Below is a small trained network, with its code and all its weights. Each question gives an input and a class and asks what happens when units are switched off, that is, made to give their printed mean instead of their output.

import numpy as np


def w(rows, s, z=0):
    codes = np.array(rows[::2]) - 128.0
    scale = np.full(codes.shape[1], s)
    scale[-1] = z or s
    return codes * scale


def f(y):
    return y / 2 * (1 + np.tanh(0.7978845608 * (y + 0.044715 * y**3)))


def log_softmax(a):
    a = a - a.max(-1, keepdims=True)
    return a - np.log(np.exp(a).sum(-1, keepdims=True))


def net(x, mask):
    res = np.array(x, float).reshape(1, 6) / 4 @ E
    y = f(res @ A[0][:, :-1].T + A[0][:, -1])
    res = res + np.where(mask, y, B[0][:, -1]) @ B[0][:, :-1]
    return log_softmax(res[-1] @ U[:, :-1].T + U[:, -1])


A, B = {}, {}
E = w([
[36,78,54,136],'x0',
[247,13,79,201],'x1',
[100,102,132,130],'x2',
[111,115,134,126],'x3',
[154,158,109,132],'x4',
[188,129,86,3],'x5',
],0.0074)
A[0] = w([
[155,157,85,115,62],'n0',
[179,128,100,14,108],'n1',
[213,19,32,192,89],'n2',
[182,144,195,132,209],'n3',
[153,98,44,41,137],'n4',
[184,101,124,150,47],'n5',
[121,161,143,223,111],'n6',
[71,200,87,9,203],'n7',
[58,231,76,105,57],'n8',
[134,120,109,108,255],'n9',
[95,138,96,108,69],'n10',
[139,106,40,151,119],'n11',
[195,102,102,132,33],'n12',
[39,75,50,105,204],'n13',
[68,136,90,138,206],'n14',
],0.012,0.0058)
B[0] = w([
[41,84,123,72,128],'n0',
[85,97,35,127,191],'n1',
[124,135,200,96,231],'n2',
[164,205,131,184,186],'n3',
[59,134,105,164,187],'n4',
[75,109,161,93,148],'n5',
[4,44,2,94,166],'n6',
[149,86,175,178,248],'n7',
[93,61,214,67,190],'n8',
[177,189,60,230,178],'n9',
[123,124,198,120,134],'n10',
[193,101,216,103,158],'n11',
[121,87,160,104,152],'n12',
[143,238,113,145,202],'n13',
[181,180,175,161,179],'n14',
],0.0075,0.012)
U = w([
[141,187,138,176,207],'0',
[96,73,234,28,2],'1',
[123,160,117,171,205],'2',
[124,149,120,174,167],'3',
[4,60,37,125,27],'4',
],0.011,0.0044)

Each question gives the input, the list of numbers given to net, and the class t.
The units are the neurons (one row each of A and B). Each row of codes is followed by its name. A weight is (code - 128) times the scale printed after its matrix; where a second scale follows, it is the last column's (A, B and U).
mask holds one flag per neuron, in row order. A switched-off neuron (its flag False) gives its mean, the last column of its row in B, instead of its output. The means were averaged over made-up inputs and are rounded, as every weight is.
A unit's drop is (log p(t) with every unit on - log p(t) with that unit switched off) / (log p(t) with every unit on - log p(t) with every unit switched off).
The circuit of an input: a set's keep is (log p(t) with only the set's units on - log p(t) with every unit switched off) / (log p(t) with every unit on - log p(t) with every unit switched off). Starting from the 12 units with the biggest drops (on a tie, the unit counted first), units are removed one at a time, each time the one whose removal leaves the highest keep (on an exact tie, the one counted first), for as long as the keep stays at least 0.8.
circuit, biggest first: the units of the circuit, biggest drop first
unit that matters most: the unit with the biggest drop
k most important neurons: the k neurons with the biggest drops, biggest first
drop when u is switched off: that unit's drop, to one decimal
input [-3,7,0,-7,-3,8], class 4: circuit, biggest first => [n1]
input [8,8,8,0,-4,1], class 0: 2 most important neurons => [n13; n8]
input [-4,-7,-1,-4,1,0], class 1: 2 most important neurons => [n8; n13]
input [8,0,5,-7,-1,-8], class 0: 2 most important neurons => [n13; n14]
input [-3,1,-2,-2,6,5], class 4: circuit, biggest first => [n1; n14]
input [-5,-6,4,4,-4,7], class 4: 2 most important neurons => [n1; n2]
input [6,-2,6,2,-3,-5], class 0: 3 most important neurons => [n13; n14; n1]
input [8,-6,2,-3,5,1], class 0: 4 most important neurons => [n13; n14; n2; n6]
input [2,-1,1,-3,-4,8], class 4: 3 most important neurons => [n1; n4; n3]
input [7,2,1,4,-3,6], class 0: 2 most important neurons => [n13; n6]
input [7,-6,-7,3,-5,-3], class 0: 3 most important neurons => [n13; n14; n2]
input [-1,8,2,-1,5,8], class 1: 3 most important neurons => [n2; n11; n12]
input [8,7,3,3,-1,7], class 0: 2 most important neurons => [n13; n9]
input [2,8,4,-2,-1,-3], class 1: circuit, biggest first => [n2]
input [0,6,-1,-2,-7,-4], class 1: circuit, biggest first => [n2; n13]
input [-6,-5,-2,1,7,-7], class 4: 2 most important neurons => [n6; n13]
input [7,-1,-5,-2,-7,5], class 0: drop when n14 is switched off => 0.1
input [0,1,-7,1,-5,8], class 4: drop when n4 is switched off => 0.1
input [6,-5,1,4,2,6], class 0: drop when n2 is switched off => 0.0
input [-6,8,4,-5,1,0], class 1: unit that matters most => n2
